Below are the code and all the weights of a small trained network. Each question names an input and a target symbol and asks about switching units off, where a switched-off unit gives its printed mean instead of its output.

import numpy as np


def w(rows, s, z=0):
    codes = np.array(rows[::2]) - 128.0
    scale = np.full(codes.shape[1], s)
    scale[-1] = z or s
    return codes * scale


def norm(h):
    return h / np.sqrt((h * h).mean(-1, keepdims=True) + 1e-5)


def f(y):
    return np.maximum(y, 0)


def softmax(a):
    e = np.exp(a - a.max(-1, keepdims=True))
    return e / e.sum(-1, keepdims=True)


def log_softmax(a):
    a = a - a.max(-1, keepdims=True)
    return a - np.log(np.exp(a).sum(-1, keepdims=True))


def net(x, mask):
    ids = ['ΛΞΠαγδεζτφ'.index(c) for c in x.split()]
    T = len(ids)
    res = E[ids] + P[:T]
    u = 0
    for l in range(3):
        q, k, v = (norm(res) @ M[l].T for M in (Q, K, V))
        z = softmax(np.where(np.tri(T) > 0, q @ k.T / 3**0.5, -1e9)) @ v
        res = res + np.where(mask[u], z, O[l][:, -1]) @ O[l][:, :-1]
        u += 1
        y = f(norm(res) @ A[l][:, :-1].T + A[l][:, -1])
        res = res + np.where(mask[u : u + 4], y, B[l][:, -1]) @ B[l][:, :-1]
        u += 4
    return log_softmax(norm(res)[-1] @ U[:, :-1].T + U[:, -1])


Q, K, V, O, A, B = {}, {}, {}, {}, {}, {}
E = w([
[210,151,132,106,181,189,126,218],'Λ',
[217,188,224,137,108,62,161,194],'Ξ',
[230,164,156,141,90,108,118,18],'Π',
[140,201,109,80,110,182,233,89],'α',
[115,123,192,65,63,175,188,82],'γ',
[126,142,68,6,109,91,110,146],'δ',
[58,184,189,146,133,239,62,144],'ε',
[189,70,116,53,134,156,128,61],'ζ',
[113,90,125,202,213,64,175,86],'τ',
[100,216,156,141,153,93,129,164],'φ',
],0.022)
P = w([
[114,182,145,147,247,81,156,54],'0',
[127,112,149,124,152,105,159,48],'1',
[126,109,156,130,142,118,147,75],'2',
[122,112,159,143,131,125,139,93],'3',
[118,113,161,152,128,137,130,105],'4',
[122,115,162,155,123,151,125,116],'5',
[123,118,160,171,117,151,120,125],'6',
[125,118,168,176,118,153,114,128],'7',
[128,125,168,180,116,160,108,134],'8',
[134,131,172,176,114,161,105,130],'9',
],0.011)
Q[0] = w([
[210,223,219,53,114,146,75,91],'0.h0',
[110,83,253,89,88,150,138,154],'0.h0',
[172,18,120,133,109,210,127,84],'0.h0',
],0.0067)
K[0] = w([
[70,166,71,3,139,92,111,128],'0.h0',
[187,95,247,81,5,165,134,91],'0.h0',
[122,52,143,186,123,159,162,196],'0.h0',
],0.004)
V[0] = w([
[140,161,101,69,55,167,177,127],'0.h0',
[63,130,2,68,81,60,54,173],'0.h0',
[96,130,148,56,143,115,120,148],'0.h0',
],0.0057)
O[0] = w([
[126,221,155,105,97,249,146,74,245],'0.h0',
[140,115,136,234,106,135,10,223,163],'0.h0',
[108,192,99,254,133,131,112,77,252],'0.h0',
],0.0077,0.0029)
A[0] = w([
[72,123,83,181,2,204,77,198,80],'0.n0',
[163,159,76,177,84,142,151,95,5],'0.n1',
[67,177,101,118,124,94,142,79,211],'0.n2',
[129,107,162,168,227,121,155,101,238],'0.n3',
],0.0084,0.0028)
B[0] = w([
[130,143,254,127,145,135,140,137,243],'0.n0',
[190,157,168,79,161,119,137,133,165],'0.n1',
[130,75,87,99,200,96,126,157,253],'0.n2',
[147,55,117,175,76,149,179,152,236],'0.n3',
],0.013,0.0047)
Q[1] = w([
[140,145,10,66,144,87,155,96],'1.h0',
[109,181,181,72,205,136,118,225],'1.h0',
[83,117,224,150,89,236,140,159],'1.h0',
],0.013)
K[1] = w([
[139,133,70,223,126,153,218,29],'1.h0',
[96,146,48,62,137,112,92,199],'1.h0',
[143,191,158,24,87,141,2,197],'1.h0',
],0.0097)
V[1] = w([
[156,121,149,177,105,172,132,149],'1.h0',
[157,132,254,76,161,123,181,82],'1.h0',
[147,110,116,98,173,132,168,122],'1.h0',
],0.0068)
O[1] = w([
[149,255,162,187,249,110,95,128,39],'1.h0',
[144,175,129,145,150,112,26,123,254],'1.h0',
[173,155,152,234,100,104,128,154,205],'1.h0',
],0.0098,0.0045)
A[1] = w([
[103,197,132,120,114,145,113,150,38],'1.n0',
[99,96,166,190,194,162,114,137,6],'1.n1',
[109,119,120,111,91,88,141,124,251],'1.n2',
[62,211,50,99,137,30,1,174,41],'1.n3',
],0.0095,0.0023)
B[1] = w([
[192,85,68,82,100,151,101,158,177],'1.n0',
[139,156,101,181,198,85,151,95,206],'1.n1',
[136,191,128,181,154,163,159,108,211],'1.n2',
[93,216,3,185,82,67,99,172,254],'1.n3',
],0.012,0.0037)
Q[2] = w([
[48,142,87,170,200,90,110,160],'2.h0',
[103,109,137,122,73,207,110,249],'2.h0',
[243,136,183,190,139,202,116,92],'2.h0',
],0.013)
K[2] = w([
[139,131,159,152,252,76,195,124],'2.h0',
[148,136,127,226,90,173,91,124],'2.h0',
[141,157,148,61,113,140,7,222],'2.h0',
],0.013)
V[2] = w([
[124,184,88,191,65,100,141,193],'2.h0',
[142,157,178,255,163,240,119,162],'2.h0',
[219,46,71,113,149,155,80,208],'2.h0',
],0.0074)
O[2] = w([
[149,183,136,195,145,51,158,132,254],'2.h0',
[107,204,99,74,251,150,27,42,186],'2.h0',
[254,153,71,101,152,149,182,87,119],'2.h0',
],0.0088,0.0032)
A[2] = w([
[137,122,3,125,197,52,72,249,116],'2.n0',
[183,21,138,95,107,176,82,82,85],'2.n1',
[108,197,92,190,162,154,175,230,2],'2.n2',
[164,109,186,190,114,99,75,51,88],'2.n3',
],0.013,0.005)
B[2] = w([
[113,177,114,54,2,146,125,181,254],'2.n0',
[128,141,127,148,112,237,19,216,201],'2.n1',
[125,110,118,109,160,182,20,67,205],'2.n2',
[65,98,138,17,143,92,132,131,249],'2.n3',
],0.015,0.0075)
U = w([
[176,86,116,187,137,183,92,213,149],'Λ',
[174,158,218,192,83,100,129,214,152],'Ξ',
[174,168,183,83,145,14,139,116,77],'Π',
[244,179,102,129,151,140,124,102,91],'α',
[130,151,142,87,96,158,222,94,138],'γ',
[79,193,72,122,56,93,133,172,168],'δ',
[37,132,229,171,74,188,151,148,65],'ε',
[144,53,130,2,137,128,118,138,60],'ζ',
[118,80,102,148,153,88,162,179,253],'τ',
[66,142,111,162,151,128,74,53,150],'φ',
],0.0097,0.0058)

Each question gives the input, a string of symbols that net reads in full, and the target symbol t.
The units are the heads (3 rows each of Q, K, V and O) and the neurons (one row each of A and B). Each row of codes is followed by its name. A weight is (code - 128) times the scale printed after its matrix; where a second scale follows, it is the last column's (O, A, B and U).
mask holds one flag per unit, layer by layer, with each layer's heads first. A switched-off unit (its flag False) gives its mean, the last column of its rows in O or B, instead of its output. The means were averaged over made-up inputs and are rounded, as every weight is.
A unit's drop is (log p(t) with every unit on - log p(t) with that unit switched off) / (log p(t) with every unit on - log p(t) with every unit switched off).
The circuit of an input: a set's keep is (log p(t) with only the set's units on - log p(t) with every unit switched off) / (log p(t) with every unit on - log p(t) with every unit switched off). Starting from the 12 units with the biggest drops (on a tie, the unit counted first), units are removed one at a time, each time the one whose removal leaves the highest keep (on an exact tie, the one counted first), for as long as the keep stays at least 0.8.
units of the circuit, in order: the units of the circuit, biggest drop first
most important unit: the unit with the biggest drop
k most important neurons: the k neurons with the biggest drops, biggest first
k most important neurons of layer l: the k neurons of layer l with the biggest drops, biggest first
input Π δ ε ε δ, target φ: 2 most important neurons => 0.n0; 1.n3
input ζ Λ ε φ Π Λ γ φ τ, target τ: units of the circuit, in order => 0.h0; 0.n3
input δ γ τ, target τ: most important neuron => 0.n3
input δ γ Π δ, target ε: 4 most important neurons => 0.n0; 0.n1; 0.n3; 2.n3
input φ Π Λ, target α: 3 most important neurons => 0.n3; 0.n2; 2.n3
input φ ε Ξ Π ζ Π, target Λ: 2 most important neurons of layer 2 => 2.n1; 2.n0
input δ ζ δ, target Λ: 2 most important neurons => 0.n0; 1.n3
input δ φ δ φ ζ Π, target ζ: 3 most important neurons => 2.n3; 1.n3; 1.n2
input ε δ ζ γ, target γ: units of the circuit, in order => 0.h0; 2.h0; 2.n0
input δ ζ δ ε Π Π Λ φ Ξ, target Π: 2 most important neurons => 0.n3; 0.n0
input γ δ δ ζ, target Λ: 2 most important neurons => 1.n3; 2.n1
input ε δ Ξ γ φ δ, target Π: 4 most important neurons => 0.n0; 1.n3; 0.n3; 2.n1
input α ε α Π δ δ, target Ξ: 3 most important neurons of layer 1 => 1.n3; 1.n2; 1.n1
input γ δ δ δ Π ε Π γ τ α, target α: 2 most important neurons of layer 2 => 2.n0; 2.n3
input α δ δ, target Ξ: 3 most important neurons => 0.n0; 2.n3; 1.n3
input δ Λ δ, target α: units of the circuit, in order => 2.h0; 0.h0; 2.n3
input δ δ ε, target φ: most important unit => 2.h0
input δ ε δ, target φ: 2 most important neurons => 0.n0; 0.n3
input Π ε α Ξ, target Π: 2 most important neurons of layer 2 => 2.n0; 2.n1
input ζ δ γ δ ε, target φ: 3 most important neurons of layer 1 => 1.n0; 1.n1; 1.n2
input δ δ Π, target ζ: most important neuron of layer 0 => 0.n0
input Λ δ ζ γ δ, target Λ: 3 most important neurons of layer 0 => 0.n2; 0.n0; 0.n3
